Below is a small trained network, with its code and all its weights. Each question gives an input and a class and asks what happens when units are switched off, that is, made to give their printed mean instead of their output.

import numpy as np


def w(rows, s, z=0):
    codes = np.array(rows[::2]) - 128.0
    scale = np.full(codes.shape[1], s)
    scale[-1] = z or s
    return codes * scale


def f(y):
    return y / 2 * (1 + np.tanh(0.7978845608 * (y + 0.044715 * y**3)))


def log_softmax(a):
    a = a - a.max(-1, keepdims=True)
    return a - np.log(np.exp(a).sum(-1, keepdims=True))


def net(x, mask):
    res = np.array(x, float).reshape(1, 4) / 4 @ E
    y = f(res @ A[0][:, :-1].T + A[0][:, -1])
    res = res + np.where(mask, y, B[0][:, -1]) @ B[0][:, :-1]
    return log_softmax(res[-1] @ U[:, :-1].T + U[:, -1])


A, B = {}, {}
E = w([
[22,54,94,121],'x0',
[63,169,222,136],'x1',
[177,24,188,80],'x2',
[108,158,99,4],'x3',
],0.012)
A[0] = w([
[124,130,129,192,99],'neuron 0',
[120,154,97,70,97],'neuron 1',
[132,153,44,151,91],'neuron 2',
[70,79,120,112,106],'neuron 3',
[122,110,124,195,113],'neuron 4',
[124,175,42,161,73],'neuron 5',
[87,86,103,149,72],'neuron 6',
[143,92,153,122,117],'neuron 7',
[174,164,157,129,12],'neuron 8',
[88,147,187,119,96],'neuron 9',
[55,201,56,171,105],'neuron 10',
[200,176,141,168,102],'neuron 11',
[152,69,43,131,25],'neuron 12',
[195,167,142,135,65],'neuron 13',
[115,143,123,61,107],'neuron 14',
[248,134,50,124,43],'neuron 15',
[82,195,132,148,99],'neuron 16',
[90,163,199,117,9],'neuron 17',
[127,177,106,55,144],'neuron 18',
[151,118,153,175,130],'neuron 19',
[178,124,131,233,121],'neuron 20',
[58,69,74,157,54],'neuron 21',
[65,83,110,142,59],'neuron 22',
[123,96,153,190,109],'neuron 23',
[147,111,105,207,104],'neuron 24',
[153,31,176,101,113],'neuron 25',
[159,71,187,78,159],'neuron 26',
[193,174,189,132,63],'neuron 27',
[113,153,111,57,130],'neuron 28',
[91,146,220,134,17],'neuron 29',
[67,71,111,167,98],'neuron 30',
[161,59,137,87,115],'neuron 31',
[90,100,111,130,64],'neuron 32',
[138,94,152,114,3],'neuron 33',
[141,87,159,176,58],'neuron 34',
[159,95,37,132,31],'neuron 35',
[159,165,129,62,64],'neuron 36',
],0.015,0.003)
B[0] = w([
[113,96,69,157,170],'neuron 0',
[61,76,62,127,172],'neuron 1',
[181,143,177,192,183],'neuron 2',
[127,165,155,66,189],'neuron 3',
[83,82,41,127,178],'neuron 4',
[203,202,137,199,196],'neuron 5',
[155,114,129,65,181],'neuron 6',
[147,173,94,158,157],'neuron 7',
[109,174,178,31,156],'neuron 8',
[128,72,215,229,170],'neuron 9',
[218,235,103,186,249],'neuron 10',
[97,152,146,18,179],'neuron 11',
[140,46,235,178,200],'neuron 12',
[119,177,150,1,168],'neuron 13',
[63,38,38,146,169],'neuron 14',
[126,69,225,129,206],'neuron 15',
[243,134,144,182,192],'neuron 16',
[127,36,246,187,172],'neuron 17',
[50,109,52,151,188],'neuron 18',
[87,110,63,119,162],'neuron 19',
[65,98,53,117,201],'neuron 20',
[126,158,160,22,223],'neuron 21',
[132,158,156,1,193],'neuron 22',
[81,86,58,143,180],'neuron 23',
[72,70,73,159,184],'neuron 24',
[240,225,92,188,215],'neuron 25',
[187,249,50,225,203],'neuron 26',
[103,152,151,15,183],'neuron 27',
[71,63,61,175,179],'neuron 28',
[133,54,200,194,180],'neuron 29',
[84,165,146,11,208],'neuron 30',
[136,184,139,188,195],'neuron 31',
[101,155,156,24,163],'neuron 32',
[146,192,118,163,146],'neuron 33',
[122,95,77,170,171],'neuron 34',
[140,57,244,176,193],'neuron 35',
[90,88,65,89,170],'neuron 36',
],0.0077,0.016)
U = w([
[189,211,71,171,209],'0',
[52,76,7,127,137],'1',
[110,160,139,15,135],'2',
[133,58,214,172,2],'3',
],0.018,0.0029)

Each question gives the input, the list of numbers given to net, and the class t.
The units are the neurons (one row each of A and B). Each row of codes is followed by its name. A weight is (code - 128) times the scale printed after its matrix; where a second scale follows, it is the last column's (A, B and U).
mask holds one flag per neuron, in row order. A switched-off neuron (its flag False) gives its mean, the last column of its row in B, instead of its output. The means were averaged over made-up inputs and are rounded, as every weight is.
A unit's drop is (log p(t) with every unit on - log p(t) with that unit switched off) / (log p(t) with every unit on - log p(t) with every unit switched off).
The circuit of an input: a set's keep is (log p(t) with only the set's units on - log p(t) with every unit switched off) / (log p(t) with every unit on - log p(t) with every unit switched off). Starting from the 12 units with the biggest drops (on a tie, the unit counted first), units are removed one at a time, each time the one whose removal leaves the highest keep (on an exact tie, the one counted first), for as long as the keep stays at least 0.8.
units of the circuit, in order: the units of the circuit, biggest drop first
k most important neurons: the k neurons with the biggest drops, biggest first
drop when u is switched off: that unit's drop, to one decimal
input [-3,-7,4,-5], class 3: units of the circuit, in order => [neuron 15]
input [5,1,5,-4], class 0: 2 most important neurons => [neuron 25; neuron 26]
input [5,-7,-1,1], class 3: 2 most important neurons => [neuron 12; neuron 35]
input [-8,3,7,-6], class 2: 2 most important neurons => [neuron 27; neuron 11]
input [5,7,0,1], class 3: 3 most important neurons => [neuron 9; neuron 17; neuron 29]
input [7,-6,-2,-6], class 2: 2 most important neurons => [neuron 21; neuron 30]
input [8,-8,-2,6], class 2: 2 most important neurons => [neuron 21; neuron 22]
input [-5,-7,6,-2], class 3: 4 most important neurons => [neuron 15; neuron 12; neuron 10; neuron 35]
input [-8,2,-7,0], class 2: 2 most important neurons => [neuron 11; neuron 27]
input [2,-6,5,3], class 3: 3 most important neurons => [neuron 12; neuron 35; neuron 10]
input [-7,-5,-6,-5], class 2: 2 most important neurons => [neuron 11; neuron 13]
input [4,-6,-2,5], class 3: drop when neuron 35 is switched off => 0.5
input [7,-3,-8,-3], class 0: drop when neuron 10 is switched off => 3.1
input [-2,4,5,-1], class 0: units of the circuit, in order => [neuron 26]
input [-6,4,6,-8], class 1: drop when neuron 20 is switched off => 0.1
